Here is a tiny trained network, its code and every weight. The questions are about switching its units off for an input and a class, where a switched-off unit gives its printed mean instead of its output.

import numpy as np


def w(rows, s, z=0):
    codes = np.array(rows[::2]) - 128.0
    scale = np.full(codes.shape[1], s)
    scale[-1] = z or s
    return codes * scale


def f(y):
    return np.maximum(y, 0)


def log_softmax(a):
    a = a - a.max(-1, keepdims=True)
    return a - np.log(np.exp(a).sum(-1, keepdims=True))


def net(x, mask):
    res = np.array(x, float).reshape(1, 6) / 4 @ E
    y = f(res @ A[0][:, :-1].T + A[0][:, -1])
    res = res + np.where(mask, y, B[0][:, -1]) @ B[0][:, :-1]
    return log_softmax(res[-1] @ U[:, :-1].T + U[:, -1])


A, B = {}, {}
E = w([
[188,115,72,102,47,182,204,45,56,124,90],'x0',
[129,135,118,138,107,96,133,139,111,108,130],'x1',
[76,167,100,142,153,238,194,195,86,107,238],'x2',
[203,248,192,69,93,141,120,146,190,58,156],'x3',
[143,136,145,82,168,120,124,141,99,144,133],'x4',
[130,109,155,167,127,147,150,138,134,127,115],'x5',
],0.011)
A[0] = w([
[175,111,95,118,97,126,136,111,87,200,32,116],'neuron 1',
[92,177,140,115,114,117,147,30,58,172,71,141],'neuron 2',
[170,78,76,108,132,139,130,123,127,134,101,134],'neuron 3',
[51,23,49,168,163,121,90,145,112,177,197,31],'neuron 4',
[183,70,78,65,68,168,125,198,132,116,131,58],'neuron 5',
[102,192,130,128,152,143,119,227,184,112,195,116],'neuron 6',
[141,61,80,89,101,113,140,105,125,158,85,136],'neuron 7',
[109,161,80,130,158,141,119,115,135,81,68,96],'neuron 8',
[189,191,201,95,87,155,143,85,207,72,101,154],'neuron 9',
[75,119,128,120,139,190,200,154,63,112,201,105],'neuron 10',
[145,163,96,102,118,175,178,91,108,104,92,161],'neuron 11',
[167,96,182,148,167,105,137,148,66,135,120,132],'neuron 12',
[158,200,169,140,147,114,159,85,119,77,94,197],'neuron 13',
[209,88,139,77,119,147,152,124,193,67,117,42],'neuron 14',
[23,159,177,166,189,37,93,176,202,184,126,135],'neuron 15',
[96,165,125,108,127,165,147,228,189,81,164,95],'neuron 16',
[91,2,109,138,174,138,98,126,108,100,186,218],'neuron 17',
[166,89,154,160,66,147,175,75,111,191,110,118],'neuron 18',
[59,130,87,112,128,186,178,163,64,98,195,160],'neuron 19',
[82,185,155,96,125,144,167,198,190,56,184,102],'neuron 20',
[63,146,125,152,142,148,139,58,71,76,205,46],'neuron 21',
[187,101,212,133,132,47,36,60,175,100,103,13],'neuron 22',
[91,176,123,182,153,214,104,51,47,163,210,17],'neuron 23',
[78,108,51,113,104,106,142,112,98,117,69,123],'neuron 24',
[145,87,181,108,115,87,81,61,184,121,136,202],'neuron 25',
[90,29,71,193,175,86,111,161,98,152,173,127],'neuron 26',
[129,128,127,167,152,111,177,126,44,115,84,113],'neuron 27',
[167,209,110,115,63,175,224,82,88,196,105,1],'neuron 28',
[96,115,57,132,156,185,186,160,80,74,210,9],'neuron 29',
[187,150,90,101,93,183,173,114,90,123,101,171],'neuron 30',
[206,200,223,113,70,140,116,85,148,96,162,58],'neuron 31',
[83,154,75,122,102,109,131,123,143,120,124,86],'neuron 32',
[66,115,151,147,160,85,64,143,145,141,118,49],'neuron 33',
[172,35,80,120,131,84,201,69,131,147,96,127],'neuron 34',
],0.0071,0.0078)
B[0] = w([
[200,126,133,147,107,138,54,74,90,136,118,212],'neuron 1',
[161,140,137,143,128,110,57,135,118,172,191,197],'neuron 2',
[153,118,133,126,125,165,113,106,129,146,156,174],'neuron 3',
[106,157,95,147,200,130,152,171,159,89,164,215],'neuron 4',
[97,166,92,151,158,123,103,132,140,93,145,142],'neuron 5',
[129,165,159,178,122,221,87,66,98,172,183,222],'neuron 6',
[140,134,147,160,110,143,101,131,84,134,133,202],'neuron 7',
[111,97,148,97,122,170,144,123,139,151,126,131],'neuron 8',
[115,143,52,95,172,116,180,161,153,101,95,244],'neuron 9',
[89,118,72,139,115,112,143,123,139,113,79,218],'neuron 10',
[163,109,138,67,118,51,138,144,95,115,122,202],'neuron 11',
[111,168,122,158,138,135,141,133,133,151,136,157],'neuron 12',
[95,154,126,165,143,155,113,151,160,133,144,209],'neuron 13',
[169,83,113,108,67,66,154,136,86,138,152,160],'neuron 14',
[113,76,108,86,145,53,225,197,167,69,85,250],'neuron 15',
[185,162,138,181,89,206,99,69,92,164,161,200],'neuron 16',
[167,130,144,74,72,102,157,127,140,138,99,241],'neuron 17',
[156,128,139,131,141,154,113,123,122,136,138,198],'neuron 18',
[104,124,106,104,206,127,189,204,176,69,145,239],'neuron 19',
[143,172,172,173,115,202,51,62,88,162,181,214],'neuron 20',
[110,88,150,62,109,119,141,106,97,110,78,159],'neuron 21',
[42,182,34,184,193,174,154,197,189,75,155,208],'neuron 22',
[164,63,114,114,106,116,156,121,119,149,88,171],'neuron 23',
[141,141,143,123,102,138,115,129,87,148,179,191],'neuron 24',
[139,85,133,81,104,82,159,140,123,164,129,226],'neuron 25',
[131,132,106,133,134,107,142,165,176,107,113,233],'neuron 26',
[121,84,137,124,129,128,105,115,96,132,184,171],'neuron 27',
[38,157,11,141,218,165,184,255,239,12,175,182],'neuron 28',
[141,93,151,73,102,43,215,138,102,99,37,194],'neuron 29',
[142,89,146,126,122,88,161,94,114,146,110,221],'neuron 30',
[144,100,107,77,139,47,228,172,154,86,77,208],'neuron 31',
[160,123,146,130,143,142,145,141,163,112,141,132],'neuron 32',
[164,71,156,67,75,69,198,112,129,139,53,174],'neuron 33',
[158,153,173,117,107,138,124,90,81,163,146,222],'neuron 34',
],0.0075,0.011)
U = w([
[186,49,175,83,81,42,166,96,135,130,65,16],'0',
[51,163,112,150,213,141,146,141,206,107,173,250],'1',
[178,159,254,199,80,229,3,2,71,181,219,120],'2',
],0.0093,0.0013)

Each question gives the input, the list of numbers given to net, and the class t.
The units are the neurons (one row each of A and B). Each row of codes is followed by its name. A weight is (code - 128) times the scale printed after its matrix; where a second scale follows, it is the last column's (A, B and U).
mask holds one flag per neuron, in row order. A switched-off neuron (its flag False) gives its mean, the last column of its row in B, instead of its output. The means were averaged over made-up inputs and are rounded, as every weight is.
A unit's drop is (log p(t) with every unit on - log p(t) with that unit switched off) / (log p(t) with every unit on - log p(t) with every unit switched off).
most important unit: the unit with the biggest drop
top k neurons: the k neurons with the biggest drops, biggest first
drop when u is switched off: that unit's drop, to one decimal
input [-6,-5,-7,4,2,-2], class 1: most important unit : neuron 22
input [-8,-7,-4,-2,0,-5], class 0: top 3 neurons : [neuron 33; neuron 15; neuron 28]
input [-6,-4,-1,-7,2,8], class 0: top 2 neurons : [neuron 33; neuron 17]
input [1,5,7,-1,6,6], class 0: top 2 neurons : [neuron 29; neuron 22]
input [5,-7,8,-1,-3,-1], class 0: top 3 neurons : [neuron 29; neuron 23; neuron 22]
input [1,-2,3,-4,-7,7], class 0: top 2 neurons : [neuron 22; neuron 28]
input [7,-4,1,3,-5,-5], class 1: top 3 neurons : [neuron 28; neuron 17; neuron 29]
input [0,3,-1,7,7,-8], class 1: top 2 neurons : [neuron 13; neuron 17]
input [7,-7,2,1,-1,-8], class 1: top 2 neurons : [neuron 28; neuron 17]
input [6,-6,6,-1,-1,-6], class 0: top 3 neurons : [neuron 29; neuron 23; neuron 22]
input [-8,-2,0,-3,-8,2], class 0: top 2 neurons : [neuron 33; neuron 22]
input [6,8,7,-1,-6,-7], class 0: top 2 neurons : [neuron 29; neuron 22]
input [-4,6,-5,2,5,0], class 1: drop when neuron 22 is switched off : 1.5
input [-4,8,-4,6,-8,-2], class 1: drop when neuron 22 is switched off : 0.5
input [7,7,4,6,-4,-5], class 1: drop when neuron 28 is switched off : 3.5
input [5,1,6,-7,-1,6], class 0: most important unit : neuron 29
input [-3,6,-8,5,-6,6], class 1: drop when neuron 22 is switched off : 1.6
